Below is a small trained network, with its code and all its weights. Each question gives an input and a class and asks what happens when units are switched off, that is, made to give their printed mean instead of their output.

import numpy as np


def w(rows, s, z=0):
    codes = np.array(rows[::2]) - 128.0
    scale = np.full(codes.shape[1], s)
    scale[-1] = z or s
    return codes * scale


def f(y):
    return y / 2 * (1 + np.tanh(0.7978845608 * (y + 0.044715 * y**3)))


def log_softmax(a):
    a = a - a.max(-1, keepdims=True)
    return a - np.log(np.exp(a).sum(-1, keepdims=True))


def net(x, mask):
    res = np.array(x, float).reshape(1, 7) / 4 @ E
    y = f(res @ A[0][:, :-1].T + A[0][:, -1])
    res = res + np.where(mask, y, B[0][:, -1]) @ B[0][:, :-1]
    return log_softmax(res[-1] @ U[:, :-1].T + U[:, -1])


A, B = {}, {}
E = w([
[255,74,92],'x0',
[128,78,103],'x1',
[125,203,99],'x2',
[153,208,155],'x3',
[81,141,234],'x4',
[219,102,92],'x5',
[131,212,173],'x6',
],0.009)
A[0] = w([
[184,120,92,137],'n0',
[178,99,147,72],'n1',
[81,46,64,236],'n2',
[170,114,194,198],'n3',
[67,110,215,160],'n4',
[200,132,128,55],'n5',
[187,170,115,165],'n6',
[85,178,63,253],'n7',
[127,3,111,120],'n8',
],0.013,0.0051)
B[0] = w([
[178,157,144,197],'n0',
[166,75,72,158],'n1',
[209,115,251,248],'n2',
[30,98,100,174],'n3',
[35,119,76,222],'n4',
[83,74,78,166],'n5',
[16,134,2,180],'n6',
[92,130,214,202],'n7',
[173,217,123,247],'n8',
],0.009,0.011)
U = w([
[137,249,177,210],'0',
[75,71,179,166],'1',
[223,151,215,118],'2',
[211,139,70,2],'3',
],0.012,0.0053)

Each question gives the input, the list of numbers given to net, and the class t.
The units are the neurons (one row each of A and B). Each row of codes is followed by its name. A weight is (code - 128) times the scale printed after its matrix; where a second scale follows, it is the last column's (A, B and U).
mask holds one flag per neuron, in row order. A switched-off neuron (its flag False) gives its mean, the last column of its row in B, instead of its output. The means were averaged over made-up inputs and are rounded, as every weight is.
A unit's drop is (log p(t) with every unit on - log p(t) with that unit switched off) / (log p(t) with every unit on - log p(t) with every unit switched off).
The circuit of an input: a set's keep is (log p(t) with only the set's units on - log p(t) with every unit switched off) / (log p(t) with every unit on - log p(t) with every unit switched off). Starting from all 9 units, units are removed one at a time, each time the one whose removal leaves the highest keep (on an exact tie, the one counted first), for as long as the keep stays at least 0.8.
circuit, biggest first: the units of the circuit, biggest drop first
top k neurons: the k neurons with the biggest drops, biggest first
drop of u: that unit's drop, to one decimal
input [6,6,-8,-7,8,6,-4], class 2: circuit, biggest first	n2
input [1,-1,-1,4,5,1,4], class 1: circuit, biggest first	n8, n3
input [0,2,-1,0,5,-2,-7], class 0: top 2 neurons	n8, n5
input [-6,-6,-5,3,2,-2,3], class 1: circuit, biggest first	n8, n4
input [6,-3,-6,-1,-4,-3,3], class 3: circuit, biggest first	n7, n2
input [5,-3,-7,1,7,6,0], class 1: top 2 neurons	n3, n5
input [0,-4,-7,7,-1,4,3], class 1: top 2 neurons	n8, n3
input [-3,8,2,4,7,5,7], class 1: circuit, biggest first	n8, n3
input [-7,4,-1,-1,3,0,-8], class 0: top 3 neurons	n8, n3, n5
input [0,-6,2,4,4,-5,-5], class 1: top 3 neurons	n8, n4, n0
input [-7,7,-4,-2,5,3,-7], class 0: top 2 neurons	n8, n4
input [1,3,5,-6,-5,-6,-1], class 2: drop of n2	0.2
input [-7,6,-5,6,-4,-8,6], class 1: drop of n8	0.6
input [4,1,-7,7,-3,-6,-6], class 2: drop of n6	0.1
input [1,-3,-7,-6,5,6,7], class 1: circuit, biggest first	n3
